[[-0.14  6.75  0.70  0.79]
 [-0.87 -2.91  0.58 -0.06]
 [-0.32  0.75  0.38  0.17]]
->
[[-2.91  0.58]
 [ 0.75  0.38]]

[[-5.29 -2.17 -2.98  2.94]
 [ 4.71  0.94 -1.66  1.53]
 [-5.06 -5.96 -0.18  3.20]
 [ 5.14  4.08  3.45  0.17]
 [-3.33 -5.55  0.41 -5.13]]
->
[[ 0.94 -1.66]
 [-5.96 -0.18]]

[[-3.23  0.99  5.06 -2.97]
 [-5.43  1.67  4.74 -5.87]
 [-5.60  2.70  4.67 -3.99]]
->
[[1.67 4.74]
 [2.70 4.67]]

[[-0.28 -3.17 -0.95  4.68]
 [-0.18  0.46 -4.21 -2.20]
 [ 0.99 -3.13 -1.06  4.64]
 [-0.30  4.34  4.81 -0.82]
 [ 0.14  2.26  3.56 -3.67]]
->
[[ 0.46 -4.21]
 [-3.13 -1.06]]

[[-1.84  4.19  3.45  1.05]
 [-5.33  0.20 -6.30  0.10]
 [-5.89  1.79  4.19 -6.40]]
->
[[ 0.20 -6.30]
 [ 1.79  4.19]]

[[-0.33 -2.29  0.36 -0.30  0.63]
 [-2.39 -2.00 -1.45 -0.13 -0.63]
 [ 0.03 -2.48  5.04  0.62 -1.62]
 [-0.11 -1.63  1.27 -0.63  0.27]]
->
[[-2.00 -1.45]
 [-2.48  5.04]]
---
[[ 0.34 -0.58]
 [ 1.81 -0.66]
 [-1.12  0.04]
 [ 6.14 -2.16]
 [-2.80  1.53]]
->
[ 0.34 -0.66]

[[ 5.62 -5.52  0.21 -4.29]
 [ 2.15  1.81  3.30  2.44]
 [ 2.88 -3.46  0.01  0.12]]
->
[5.62 1.81 0.01]

[[-0.08 -2.47 -0.17  0.12]
 [-0.14 -3.58  0.34  0.15]
 [ 0.19 -6.23 -0.43 -0.26]]
->
[-0.08 -3.58 -0.43]

[[-3.88 -6.07 -0.48]
 [-6.43 -3.35  1.73]
 [-3.35  4.56  3.61]]
->
[-3.88 -3.35  3.61]

[[ 5.34  4.33 -1.33  6.01 -5.39]
 [ 2.70  2.20  0.02  3.17 -2.17]
 [ 0.48  1.24  0.11  1.05  0.30]]
->
[5.34 2.20 0.11]

[[-2.57  1.75 -2.52 -1.05 -1.55]
 [-1.69  5.53 -0.53  1.35  0.25]]
->
[-2.57  5.53]
---
[[ 0.96 -0.24  1.21  0.15 -0.39  0.15  2.12  0.46]
 [-0.76 -0.61 -6.47  0.32  0.35  0.15 -0.53 -0.15]
 [ 1.81  0.13 -1.35  0.15 -0.02 -0.76  2.78  1.67]
 [-3.34  0.50 -1.35 -0.36  1.46 -0.08 -0.53 -1.36]
 [ 0.10 -0.61 -2.63 -0.02 -0.76  0.15  2.12  1.67]
 [ 2.67  0.13 -0.07  0.66 -0.02 -0.08 -0.53  1.67]
 [ 0.96  0.87  1.21  0.32  1.09 -0.30  1.46  1.06]
 [-1.62 -0.61 -2.63  0.15 -0.02  0.61  0.13 -0.76]
 [-0.76  0.87 -2.63 -0.19 -0.39  0.61  0.79 -0.76]
 [-0.76 -0.98 -2.63 -0.36  0.72 -0.08  0.79  1.67]]
->
[[ 0.96 -0.24  1.21  0.15 -0.39  0.15  2.12  0.46]
 [ 1.81  0.13 -1.35  0.15 -0.02 -0.76  2.78  1.67]
 [ 0.10 -0.61 -2.63 -0.02 -0.76  0.15  2.12  1.67]
 [ 0.96  0.87  1.21  0.32  1.09 -0.30  1.46  1.06]
 [-0.76  0.87 -2.63 -0.19 -0.39  0.61  0.79 -0.76]]

[[3.66 1.49]
 [3.69 0.20]
 [6.83 5.28]
 [1.65 0.13]
 [3.85 1.97]
 [5.44 0.42]
 [2.77 0.67]
 [5.08 1.60]
 [2.08 0.90]
 [1.21 0.92]
 [5.34 1.28]]
->
[[3.66 1.49]
 [6.83 5.28]
 [3.85 1.97]
 [2.77 0.67]
 [2.08 0.90]
 [5.34 1.28]]

[[-0.23 -0.02 -0.01 -0.15  0.37 -0.02]
 [ 1.89  1.58 -0.44  2.20 -1.74 -0.29]
 [-4.47 -2.09  0.52 -4.26  4.90  0.69]
 [-4.62 -2.46  0.60 -4.63  4.90  0.84]
 [-4.51 -2.12  0.58 -4.34  4.87  0.73]
 [ 1.90  1.42 -0.27  2.11 -1.64 -0.26]
 [ 1.54  1.66 -0.35  1.98 -1.67 -0.34]
 [ 1.34  1.32 -0.33  1.50 -1.38 -0.82]]
->
[[-0.23 -0.02 -0.01 -0.15  0.37 -0.02]
 [-4.47 -2.09  0.52 -4.26  4.90  0.69]
 [-4.51 -2.12  0.58 -4.34  4.87  0.73]
 [ 1.54  1.66 -0.35  1.98 -1.67 -0.34]]

[[ 0.15  0.59  0.35  0.23  0.61  0.21  0.45  0.27  0.09  0.39  0.73  1.04
   0.41  0.72  0.49]
 [-0.01 -6.83  0.33  0.04 -6.58  0.39  0.40 -6.58  0.11  0.50  0.79 -6.13
  -4.72 -5.40  0.64]]
->
[[0.15 0.59 0.35 0.23 0.61 0.21 0.45 0.27 0.09 0.39 0.73 1.04 0.41 0.72
  0.49]]

[[-3.53  3.27  0.63  0.60 -2.43 -0.31  5.27]
 [-0.14  0.20 -0.48  0.01 -0.13  0.05  0.16]
 [ 1.96 -4.21 -1.63 -1.25 -1.10 -3.80  1.32]
 [-0.09 -0.61 -0.02 -0.57 -0.15 -0.09  0.13]
 [-0.42 -0.08  0.05  0.12 -0.01 -0.26  0.22]
 [-0.22  0.27 -0.37  0.25  0.13  0.08 -0.35]
 [ 0.29  0.01  0.37  0.22 -0.55  0.40 -0.03]
 [-0.21  0.10 -0.48 -0.19 -0.23 -0.51 -0.14]]
->
[[-3.53  3.27  0.63  0.60 -2.43 -0.31  5.27]
 [ 1.96 -4.21 -1.63 -1.25 -1.10 -3.80  1.32]
 [-0.42 -0.08  0.05  0.12 -0.01 -0.26  0.22]
 [ 0.29  0.01  0.37  0.22 -0.55  0.40 -0.03]]

[[ 0.87 -6.11  6.79  1.01  1.15]
 [-0.63  3.62 -2.94 -0.55 -0.58]
 [-0.57  3.52 -2.84 -0.49 -0.54]
 [-0.91  3.64 -2.74 -0.41 -0.61]
 [-0.21  2.55 -2.18 -0.49 -0.38]]
->
[[ 0.87 -6.11  6.79  1.01  1.15]
 [-0.57  3.52 -2.84 -0.49 -0.54]
 [-0.21  2.55 -2.18 -0.49 -0.38]]

[[0.56 5.16 1.95 3.04]
 [0.59 4.72 2.04 2.58]
 [0.26 5.32 1.15 3.52]
 [0.56 5.03 1.95 3.74]
 [0.92 4.41 2.94 2.87]
 [0.32 5.49 1.32 3.10]
 [0.67 4.57 2.26 2.50]
 [0.62 4.88 2.13 2.82]]
->
[[0.56 5.16 1.95 3.04]
 [0.26 5.32 1.15 3.52]
 [0.92 4.41 2.94 2.87]
 [0.67 4.57 2.26 2.50]]
